Rows, each with its class
39.6, 28.6, -1.3, 12.5, 12.8, -21.3, -18.5, 9.5, -3.9, -28.4, -15.6, 8.4, -19.3, -0.3, -24.1, 13.5, 14.5, -5.4, 40.5, -22.1, -5.3, -13.1, 30.8, 22.8, -31.0, -10.9, -4.5, -39.4, -0.8, 5.1, -18.0, -11.1, -4.9, -33.3, -8.4, 24.6
Tibe
35.9, 18.6, -1.9, 8.0, 8.8, -15.4, -10.8, -2.5, -4.3, -21.3, -13.1, 9.9, -18.1, -1.6, -19.6, 7.2, 9.6, -2.0, 6.0, -22.1, -3.4, -10.4, 18.8, 18.9, -24.5, -7.3, -4.8, -30.1, 1.8, 3.8, -11.1, -8.2, -1.8, -20.8, -6.2, 15.4
zek
-4.3, 34.2, -12.6, 11.9, 2.6, 6.9, -16.0, 1.0, 22.6, -22.1, -15.9, 13.4, -16.9, -11.4, -12.3, 5.7, 11.7, 1.3, -3.4, -3.1, -8.3, 2.5, 5.6, 17.2, -34.0, 1.6, -16.3, -21.6, -4.4, -6.4, -16.5, -8.6, -1.3, -0.5, -5.6, 15.7
mise
11.3, 26.1, -1.1, 16.0, 7.9, -7.1, -11.4, 16.1, 3.2, -19.8, -18.0, 4.7, -9.5, -5.8, -12.3, 8.0, 10.8, 1.0, 4.2, -7.6, -6.3, -3.7, 26.1, 14.3, -24.4, -8.2, -10.7, -32.2, -0.3, -8.0, -13.8, -12.1, 3.0, -18.3, -0.6, 31.6
per
42.7, 39.8, 3.6, 23.3, 23.2, -1.9, -5.9, -7.2, -11.4, -26.6, -29.4, 16.4, -21.8, -7.6, -0.7, -10.8, 10.0, -4.3, 21.6, -11.6, -10.8, -12.3, 55.6, 29.3, -39.0, -8.6, -3.5, -40.8, -2.0, -5.6, -29.4, -19.8, 11.3, -22.0, -8.2, 29.3
Vuneb
29.9, 28.9, -2.3, 16.4, 12.8, -16.1, -18.4, 15.5, 0.5, -27.5, -15.7, 4.5, -9.3, -3.2, -22.1, 18.0, 13.7, -5.0, 2.2, -23.6, -4.8, -13.5, 26.6, 24.0, -31.8, -12.9, -16.9, -37.1, 0.0, 4.8, -8.8, -18.6, 9.5, -27.2, -6.2, 26.4
per
21.9, 28.8, -2.6, 16.1, 8.9, -13.3, -15.6, 5.6, 9.1, -21.5, -22.1, 11.8, -11.1, 0.9, -9.7, 14.8, 15.4, -5.5, 3.6, -18.4, 1.8, -7.7, 21.3, 19.8, -27.0, -15.7, -14.3, -41.2, 0.2, -1.4, -18.5, -31.2, 7.0, -7.0, -6.5, 26.8
kav
31.5, 14.8, 1.2, 7.9, 7.3, -13.6, -14.2, 8.7, 1.7, -9.9, -3.6, 3.0, -11.9, -8.8, -14.2, 15.9, 5.6, 1.1, -0.3, -20.8, 0.9, -8.4, 14.9, 17.6, -15.5, -11.0, -5.4, -23.6, -7.6, -4.4, -2.7, -19.3, 7.4, -13.3, -3.1, 24.6
Siveg
25.4, 15.3, -3.7, 13.7, 1.2, -15.3, -13.2, -1.8, 5.2, -17.9, -15.9, 10.8, -12.4, -3.1, -13.9, 20.3, 11.5, -0.6, -0.1, -24.3, 5.1, -8.5, 15.2, 14.4, -31.8, -10.2, -14.1, -30.1, 4.3, 0.3, -10.6, -27.7, 4.4, -17.8, -6.6, 21.4
Siveg
7.5, 36.4, -2.1, 15.1, 9.1, 7.6, -18.3, 15.1, 10.9, -31.1, -22.6, 13.0, -10.1, -15.1, -13.6, 8.2, 15.0, -4.2, 4.2, -9.4, -13.2, 0.1, 32.5, 22.2, -42.1, -1.7, -17.4, -36.4, 1.7, -7.8, -14.3, -14.8, 3.9, -19.7, -4.9, 27.5
mise
17.4, 34.2, -5.7, 20.5, 23.1, -8.4, -13.5, 9.3, 9.8, -20.8, -10.8, 6.1, -16.1, -5.7, -16.3, 11.8, 18.0, -0.5, 3.2, -11.3, -6.4, -11.2, 11.4, 14.1, -39.4, -8.2, -28.0, -38.7, 4.1, 4.9, -6.9, -10.4, 8.1, -4.8, -7.9, 17.7
Vuneb
35.8, 23.0, -2.8, 8.7, 14.2, -22.6, -17.1, 1.9, 0.5, -23.6, -12.5, 0.7, -19.7, 1.8, -28.6, 12.7, 16.0, 0.1, 1.4, -24.3, 7.1, -9.2, 13.5, 18.3, -27.5, -10.0, -1.3, -37.2, -8.1, 4.9, -11.8, -11.6, 5.5, -25.7, -5.1, 18.5
per
46.0, 14.6, -2.2, 12.2, 20.6, -9.6, -17.0, -2.6, 8.2, -13.8, -7.8, 1.8, -31.9, -7.4, -14.3, 4.1, 11.6, 7.7, -6.5, -21.9, 1.9, -12.0, -0.9, 28.1, -18.2, -3.6, -3.6, -35.7, -9.4, -0.1, -4.2, -20.6, 20.4, 10.4, -7.1, 13.0
Vuneb
22.3, 28.4, -7.5, 9.7, 17.3, -6.0, -11.9, 5.5, -5.7, -30.5, -11.2, 8.2, -22.8, -8.6, -26.1, -6.0, 9.0, 5.8, 6.3, -12.1, -8.0, -5.1, 18.0, 14.9, -23.7, 1.7, 0.3, -27.2, 0.0, -1.5, -11.3, 19.8, -7.6, -24.3, -7.6, 10.9
Tibe
6.8, 48.6, -13.1, 26.2, 9.8, -9.2, -20.2, 6.5, 19.8, -32.0, -26.2, 21.3, -13.7, -9.4, -19.4, 17.1, 28.9, -10.8, 5.4, -9.9, -6.4, 10.2, 30.4, 18.0, -61.5, -13.3, -31.4, -54.9, 11.5, 8.3, -20.9, -30.0, 1.6, -23.3, -14.2, 30.9
Siveg
28.2, 25.1, -9.7, 10.4, 11.2, -23.5, -15.0, 5.9, 1.6, -21.0, -12.6, 1.5, -12.7, 2.7, -30.4, 21.7, 13.1, -2.9, -3.5, -32.5, 1.6, -8.4, 8.6, 17.8, -27.9, -12.1, -12.4, -36.3, -0.9, 5.0, -8.1, -13.3, 3.7, -26.8, -8.2, 24.5
per
36.6, 30.5, 4.2, 27.0, 28.7, -5.0, -10.4, 11.2, -7.9, -20.0, -20.5, 4.8, -17.1, -6.1, -3.0, -1.9, 11.0, -3.3, 18.1, -12.9, -8.9, -11.5, 33.5, 25.2, -33.0, -8.2, -2.9, -39.3, -4.0, -1.3, -36.7, -20.9, 8.2, -14.6, 0.3, 23.7
Vuneb
24.3, 15.9, -6.7, 16.9, 11.1, -10.4, -15.9, -8.5, 19.0, -15.8, -15.8, 8.3, -18.0, -4.7, -5.5, 9.1, 15.5, 3.3, -2.9, -13.7, 7.2, -8.9, 5.4, 22.4, -29.2, -7.8, -15.7, -36.0, -0.2, 0.2, -11.0, -34.1, 7.2, -7.1, -6.4, 17.3
kav
17.3, 28.6, -2.6, 16.0, 13.2, -0.7, -13.3, 3.4, 9.4, -21.3, -20.3, 9.5, -14.9, -11.2, -11.1, 9.8, 11.0, 6.8, 3.0, -10.2, -7.4, -5.8, 19.3, 21.7, -30.4, -3.5, -11.5, -35.2, -0.2, -7.2, -12.3, -12.6, 4.3, -13.0, -1.8, 20.5
mise
29.2, 23.4, -0.5, 13.3, 7.3, -12.3, -12.2, -1.5, 1.5, -21.5, -15.7, 9.6, -14.9, -6.0, -13.7, 12.7, 12.7, -3.2, 4.7, -17.5, -0.6, -10.1, 27.7, 18.4, -33.9, -5.3, -9.1, -29.9, 2.6, 1.7, -12.7, -20.7, 0.9, -21.1, -6.8, 18.9
Siveg
37.9, 18.1, 6.5, 6.1, 25.3, -20.5, -19.0, 20.7, -13.9, -25.1, -7.1, 2.9, -5.3, -3.3, -24.2, 17.4, 7.5, -3.1, 4.9, -31.6, -13.2, -9.9, 37.0, 16.4, -28.2, -15.0, -13.5, -29.1, -4.5, -1.4, -0.2, -5.4, 6.0, -29.4, -2.6, 34.3
tupe
41.2, 29.5, -2.1, 14.6, 25.1, -7.1, -9.2, -1.0, 1.0, -15.9, -18.5, 7.9, -28.3, -5.9, -8.2, -10.4, 11.2, -0.6, 9.0, -9.5, 0.9, -14.1, 17.1, 24.5, -21.9, -1.6, -0.7, -38.8, -4.4, 3.2, -19.7, -11.6, 11.6, -16.7, -10.2, 17.7
Vuneb
23.9, 26.4, -8.8, 11.6, 16.2, -3.1, -3.9, -11.2, 11.1, -12.7, -14.5, 13.9, -25.5, -3.7, -3.1, -8.0, 11.2, 1.7, 2.8, -3.5, 7.4, -10.0, 3.1, 15.7, -20.3, 2.1, -2.9, -29.9, -0.4, 5.5, -14.5, -13.8, 5.3, -0.3, -11.8, 4.1
Vuneb
36.3, 29.4, -4.2, 13.1, 16.8, -15.5, -14.2, 0.1, 2.5, -25.9, -11.7, 11.1, -21.5, -1.1, -21.6, 9.0, 13.9, -3.2, 4.6, -17.6, 2.7, -9.5, 16.8, 18.8, -24.5, -5.8, -4.6, -38.0, -1.9, -5.8, -15.5, -11.5, 6.6, -22.0, -7.8, 22.5
per
-4.0, 29.3, -9.9, 11.0, -2.0, 6.6, -14.0, 1.5, 19.0, -23.0, -19.7, 14.2, -14.0, -9.6, -14.2, 5.7, 11.1, -5.0, -2.2, -6.1, -1.2, 2.4, 14.6, 22.3, -25.6, -6.4, -11.5, -24.6, 0.4, -5.9, -19.6, -8.3, -1.8, -18.2, -1.4, 17.4
mise
45.0, 18.4, 1.9, 16.1, 20.4, -11.0, -12.6, 0.2, 5.2, -3.6, -18.6, 10.1, -18.4, -5.9, -4.7, 5.9, 11.1, 1.1, 4.3, -20.6, -3.3, -15.6, 31.1, 18.6, -28.9, -9.0, -6.3, -33.5, -2.5, 2.9, -6.8, -28.4, 12.7, -10.8, -6.0, 18.7
Vuneb
35.0, 25.0, 0.7, 15.0, 19.2, -14.7, -19.1, 12.0, -0.8, -22.3, -15.9, 7.9, -17.7, -3.6, -23.8, 14.2, 13.5, 0.0, 3.4, -24.6, -5.3, -9.7, 19.2, 24.4, -31.1, -9.3, -11.9, -39.3, 0.0, -0.5, -6.4, -10.9, 6.2, -18.0, -10.9, 20.7
Siveg
39.3, 20.5, -1.6, 13.4, 19.5, 2.9, -15.3, -6.5, 10.8, -15.5, -13.0, 10.0, -27.4, -9.3, -10.1, 2.5, 10.3, 3.6, 1.1, -15.5, 2.9, -9.7, 8.6, 26.8, -30.0, -3.0, -5.1, -33.3, -2.8, 2.6, -11.5, -20.8, 9.8, 1.7, -8.8, 13.4
Vuneb
44.9, 28.3, 5.0, 17.7, 10.9, -4.9, -19.0, 9.2, 2.9, -23.7, -29.1, 12.2, -24.8, -7.8, -8.6, 3.6, 6.7, 3.1, 8.9, -25.7, -5.0, -9.6, 40.8, 35.7, -24.3, -10.0, 2.5, -35.4, -13.6, -12.9, -26.5, -27.6, 8.1, -25.8, -5.3, 33.6
Vuneb
37.1, 13.8, 5.6, 3.9, 13.4, -13.4, -12.1, -2.9, -0.5, -16.7, -13.1, 6.1, -11.6, -1.1, -14.8, 3.3, 10.5, 2.2, 1.1, -19.9, 2.2, -10.0, 19.8, 17.6, -20.3, -9.6, -2.9, -27.2, -0.5, 2.4, -7.0, -17.2, 0.5, -21.8, -7.3, 17.0
Siveg

Rows, each with its class
2.5, 0.3, -7.1, 0.1, 8.3, -1.9, -2.8, -21.0, 2.4, 0.3, 6.2, -2.5, 4.9, -3.7, -3.3, -0.7, -2.3, 5.7, -6.2, 1.2, -5.9, 4.1, -20.8, 2.0, -4.9, 1.2, -4.5, -3.5, -4.0, -7.7, -0.6, -0.7, -3.4, 2.6, -0.6, 3.1
fid
1.5, -0.9, -5.3, -4.4, 7.9, -1.6, 1.6, 1.5, 0.9, 7.3, -2.4, -12.1, 0.2, -6.0, -7.0, -2.5, 0.9, -2.2, -1.9, -1.2, 0.3, 6.1, -10.3, 1.2, -5.3, 4.6, -5.2, -4.6, -1.1, -6.6, -0.2, 1.6, -13.4, -3.3, -2.1, 6.6
fid
0.8, -1.6, -0.1, -1.0, 6.1, 1.3, 2.4, -6.0, 0.0, 3.7, 34.0, -4.0, -0.4, -3.7, -1.9, -0.8, -0.4, 4.3, -2.9, -2.0, -5.1, 3.7, -4.5, -1.9, -6.0, 2.8, -3.1, -3.7, -6.0, -8.9, -0.3, -3.9, -3.9, -0.8, -6.2, 6.6
bavob
0.7, 1.9, -7.1, 1.5, 5.7, -1.7, -2.9, -16.8, 6.3, -1.5, 8.1, -0.5, 0.2, -6.2, -3.9, 0.1, 0.1, 4.3, -3.4, 0.0, -4.8, 5.0, -4.2, 2.3, -3.8, 4.4, -4.6, 1.1, -2.7, -9.7, -1.1, 0.1, -7.4, 0.8, -0.2, 6.0
vob
-12.4, -2.0, 1.8, -0.6, -7.8, 8.6, 2.9, 27.1, -4.7, 6.3, -14.0, 4.6, -0.6, 4.5, 3.4, -0.6, -0.6, -3.6, -7.7, -4.2, -1.5, 2.2, -2.6, -6.3, -4.8, 0.0, 7.3, -6.8, -7.8, -1.3, 1.4, -10.0, 4.9, -5.3, -1.8, -2.0
nukit
-1.6, -4.3, 9.2, 7.4, 2.3, -0.1, 7.7, -0.8, -5.8, 2.4, -8.5, -5.3, 3.5, 9.1, 4.9, -0.7, -3.2, 12.0, -3.4, -0.6, -5.8, -3.4, 2.9, -2.0, -12.0, 0.1, 4.6, -2.9, -10.4, -0.8, 0.9, -10.8, 16.3, -0.8, -7.7, 1.7
nukit
4.6, -1.6, -4.9, -5.1, 10.1, -2.3, 2.0, 0.8, 0.8, 4.6, 5.2, -22.2, 1.5, -8.0, -11.2, -2.9, 1.1, 5.9, 0.7, 1.0, -11.8, 3.6, -8.4, 2.6, -7.2, 6.0, -2.7, -4.7, -4.9, -7.4, 2.2, -7.0, -9.6, -0.3, -1.5, 8.0
fid
-8.0, -2.2, 0.4, -0.3, -7.9, -3.0, -2.3, 5.0, -1.5, 1.6, -0.9, 6.7, -0.5, 4.0, 6.7, -3.8, -1.5, -1.5, 0.5, -3.3, 1.9, 4.2, -7.0, -1.5, -2.3, -4.5, -1.7, -6.0, -8.6, -2.2, 0.9, -3.9, 11.0, -5.8, 9.0, 3.6
bavob
1.7, -0.8, -2.6, 1.4, 5.6, 0.6, 2.5, -13.9, 0.1, 2.5, 2.4, -3.8, 1.3, -4.0, 1.7, 0.1, -6.5, 12.0, -5.0, -2.4, -5.3, 2.5, -3.6, 1.6, -7.4, 1.2, -0.9, -3.1, -5.1, -8.8, -1.6, -5.4, 1.3, -2.3, -2.5, 4.5
bavob
0.3, 4.9, -7.7, -1.5, 10.0, 2.9, -5.5, -11.4, 6.7, 0.5, -0.7, 13.8, -1.4, -10.7, -8.8, 3.7, -2.1, -8.6, -11.3, -4.1, -3.8, 5.4, 0.6, -2.5, 3.2, -2.0, -8.5, 2.5, 14.6, -9.5, -6.9, 12.4, -28.1, 5.7, -7.5, -5.7
vob
